arr =
128  155  115  43  64  149  123  113  152  178  140
206  119  131  137  176  138  153  117  195  79  112
120  190  134  196  112  120  136  170  83  185  143
65  95  138  188  152  103  103  134  61  104  123
81  69  118  46  111  131  99  86  130  97  118
143  80  141  182  200  112  133  123  131  55  109
158  166  144  229  163  115  148  166  108  136  131
198  162  118  72  110  152  154  121  200  149  130
110  67  115  46  127  135  109  83  160  83  113
40  91  123  91  100  118  89  110  75  133  133
41  79  126  95  107  116  90  107  76  119  130
Indices start at 0.
row 0 col 0 = 128
row 1 col 4 = 176
row 3 col 2 = 138
row 6 col 4 = 163
row 9 col 10 = 133
row 2 col 6 = 136
row 4 col 8 = 130
row 2 col 3 = 196
row 7 col 4 = 110
row 5 col 6 = 133
row 5 col 9 = 55
row 4 col 4 = 111
row 3 col 3 = 188
row 9 col 8 = 75
row 8 col 8 = 160
row 6 col 8 = 108
row 0 col 3 = 43
row 1 col 6 = 153
row 9 col 7 = 110
row 7 col 9 = 149
row 2 col 0 = 120
row 2 col 8 = 83
row 6 col 1 = 166
row 2 col 7 = 170
row 3 col 8 = 61
row 4 col 7 = 86
row 5 col 10 = 109
row 7 col 6 = 154
row 4 col 10 = 118
row 8 col 0 = 110
row 6 col 3 = 229

B =
array([[ 39, 150,  91,  69, 145, 220, 158,  57, 225, 133, 226, 190, 193,
        168,  95,  92],
       [ 51, 119, 108,  59, 115, 196, 129,  89, 212, 105, 216, 160, 208,
        191,  75, 127]])
B[0, 0]: 39
B[1]: [51, 119, 108, 59, 115, 196, 129, 89, 212, 105, 216, 160, 208, 191, 75, 127]
B[1, 11]: 160
B[1, 4]: 115
B[0]: [39, 150, 91, 69, 145, 220, 158, 57, 225, 133, 226, 190, 193, 168, 95, 92]
B[0, 12]: 193
B[:, 7]: [57, 89]
B[0, 6]: 158
B[0, 3]: 69
B[1, 3]: 59
B[1, 7]: 89
B[1, 10]: 216
B[0, 13]: 168

X =
123  125  129  94  141  113  151  173  142  136  101  121  160
102  69  135  91  158  91  114  130  100  175  123  81  154
86  183  128  113  234  59  152  167  66  123  88  63  73
Indices start at 0.
(0, 0) = 123
(2, 6) = 152
(0, 1) = 125
(2, 4) = 234
(1, 5) = 91
(1, 11) = 81
(1, 8) = 100
(2, 11) = 63
(2, 2) = 128
(2, 3) = 113
(1, 6) = 114
(1, 1) = 69

W = [134 134 149 131  93 136  47  87  75 166  47]
W[0] -> 134
W[7] -> 87
W[9] -> 166

M =
183  79  86  144  121  89  152  142  194  137
116  82  86  144  121  171  136  94  151  129
117  80  86  144  121  171  136  94  155  129
147  64  83  144  121  146  143  104  185  129
116  80  86  144  121  171  136  94  152  129
186  43  78  144  121  106  161  128  220  141
118  80  86  144  121  171  136  94  156  129
197  52  86  144  121  87  163  141  220  142
118  80  86  144  121  171  136  94  156  129
115  83  86  144  121  171  136  94  150  129
M[-10,-10]	183
M[-3,0]	197
M[-6,-2]	152
M[-1]	[115, 83, 86, 144, 121, 171, 136, 94, 150, 129]
M[7,-1]	142
M[7]	[197, 52, 86, 144, 121, 87, 163, 141, 220, 142]
M[8,1]	80
M[8,3]	144
M[6,4]	121
M[:, 6]	[152, 136, 136, 143, 136, 161, 136, 163, 136, 136]
M[2,-6]	121
M[8,0]	118
M[:, -6]	[121, 121, 121, 121, 121, 121, 121, 121, 121, 121]
M[6,3]	144
M[4,4]	121
M[:, -2]	[194, 151, 155, 185, 152, 220, 156, 220, 156, 150]
M[8]	[118, 80, 86, 144, 121, 171, 136, 94, 156, 129]
M[9,1]	83
M[-1,-7]	144
M[-7]	[147, 64, 83, 144, 121, 146, 143, 104, 185, 129]
M[-4,-9]	80
M[:, -1]	[137, 129, 129, 129, 129, 141, 129, 142, 129, 129]
M[-6,0]	116
M[:, -3]	[142, 94, 94, 104, 94, 128, 94, 141, 94, 94]
M[3,-4]	143
M[1,3]	144
M[5,-1]	141
M[-3,-2]	220
M[-2,9]	129
M[-8,0]	117
M[-8]	[117, 80, 86, 144, 121, 171, 136, 94, 155, 129]
M[-8,1]	80
M[3,-7]	144
